Below is a small trained network, with its code and all its weights. Each question gives an input and a class and asks what happens when units are switched off, that is, made to give their printed mean instead of their output.

import numpy as np


def w(rows, s, z=0):
    codes = np.array(rows[::2]) - 128.0
    scale = np.full(codes.shape[1], s)
    scale[-1] = z or s
    return codes * scale


def f(y):
    return np.maximum(y, 0)


def log_softmax(a):
    a = a - a.max(-1, keepdims=True)
    return a - np.log(np.exp(a).sum(-1, keepdims=True))


def net(x, mask):
    res = np.array(x, float).reshape(1, 3) / 4 @ E
    y = f(res @ A[0][:, :-1].T + A[0][:, -1])
    res = res + np.where(mask, y, B[0][:, -1]) @ B[0][:, :-1]
    return log_softmax(res[-1] @ U[:, :-1].T + U[:, -1])


A, B = {}, {}
E = w([
[163,209,44,203,193,150,109,118,195,224],'x0',
[201,121,212,86,81,92,54,41,164,220],'x1',
[70,182,162,186,94,254,82,17,51,94],'x2',
],0.0079)
A[0] = w([
[50,133,21,172,226,138,230,238,96,62,46],'neuron 0',
[91,42,203,40,33,81,167,152,68,53,21],'neuron 1',
[222,117,195,73,64,68,55,43,166,225,53],'neuron 2',
[157,221,81,194,205,138,120,134,190,179,1],'neuron 3',
[201,62,105,56,178,2,199,223,205,159,73],'neuron 4',
[101,41,193,56,56,90,161,155,76,53,92],'neuron 5',
[194,64,101,52,191,25,197,209,202,160,40],'neuron 6',
[176,206,65,195,212,118,131,134,190,189,49],'neuron 7',
[228,115,199,76,83,78,30,66,179,198,54],'neuron 8',
],0.0052,0.0037)
B[0] = w([
[48,171,173,132,133,55,80,190,93,89,238],'neuron 0',
[183,68,101,254,239,140,41,128,186,204,224],'neuron 1',
[68,163,168,133,139,62,93,197,84,88,221],'neuron 2',
[179,77,125,218,227,144,62,125,158,175,189],'neuron 3',
[111,163,188,133,98,201,147,50,77,135,255],'neuron 4',
[161,80,104,198,195,132,71,122,186,194,226],'neuron 5',
[110,160,208,152,100,217,152,42,53,125,235],'neuron 6',
[167,74,105,206,199,131,72,130,178,180,203],'neuron 7',
[54,165,153,144,140,57,91,189,95,78,215],'neuron 8',
],0.007,0.0079)
U = w([
[188,41,111,166,192,127,86,144,203,171,98],'0',
[52,194,145,116,122,31,108,254,86,84,96],'1',
[113,181,159,129,92,249,147,5,54,121,112],'2',
[151,122,110,82,86,107,167,148,174,134,251],'3',
[190,122,110,41,58,114,193,149,170,105,82],'4',
[183,124,63,70,86,116,236,152,205,118,71],'5',
[189,117,101,72,69,119,190,150,156,114,88],'6',
],0.0097,0.016)

Each question gives the input, the list of numbers given to net, and the class t.
The units are the neurons (one row each of A and B). Each row of codes is followed by its name. A weight is (code - 128) times the scale printed after its matrix; where a second scale follows, it is the last column's (A, B and U).
mask holds one flag per neuron, in row order. A switched-off neuron (its flag False) gives its mean, the last column of its row in B, instead of its output. The means were averaged over made-up inputs and are rounded, as every weight is.
A unit's drop is (log p(t) with every unit on - log p(t) with that unit switched off) / (log p(t) with every unit on - log p(t) with every unit switched off).
The circuit of an input: a set's keep is (log p(t) with only the set's units on - log p(t) with every unit switched off) / (log p(t) with every unit on - log p(t) with every unit switched off). Starting from all 9 units, units are removed one at a time, each time the one whose removal leaves the highest keep (on an exact tie, the one counted first), for as long as the keep stays at least 0.8.
circuit, biggest first: the units of the circuit, biggest drop first
top k neurons: the k neurons with the biggest drops, biggest first
drop of u: that unit's drop, to one decimal
input [-1,2,-7], class 2: top 2 neurons -> neuron 6; neuron 4
input [-7,-2,-7], class 0: circuit, biggest first -> neuron 1
input [6,-8,3], class 1: top 2 neurons -> neuron 0; neuron 1
input [-6,7,6], class 1: circuit, biggest first -> neuron 2; neuron 8
input [3,1,0], class 3: top 2 neurons -> neuron 1; neuron 5
input [7,6,5], class 0: top 3 neurons -> neuron 3; neuron 7; neuron 0
input [-1,-3,2], class 3: top 3 neurons -> neuron 2; neuron 8; neuron 6
input [7,-7,4], class 0: top 4 neurons -> neuron 3; neuron 7; neuron 2; neuron 8
input [2,3,0], class 3: top 2 neurons -> neuron 0; neuron 1
input [-6,8,-4], class 1: top 2 neurons -> neuron 2; neuron 8
input [1,-3,3], class 3: top 2 neurons -> neuron 6; neuron 4
input [-4,-2,-8], class 2: drop of neuron 6 -> 0.3
input [-6,-3,-8], class 2: drop of neuron 6 -> 0.6
input [6,-6,-7], class 2: drop of neuron 4 -> 0.6
input [-5,1,-6], class 2: drop of neuron 4 -> 0.7
input [1,7,-8], class 2: circuit, biggest first -> neuron 6
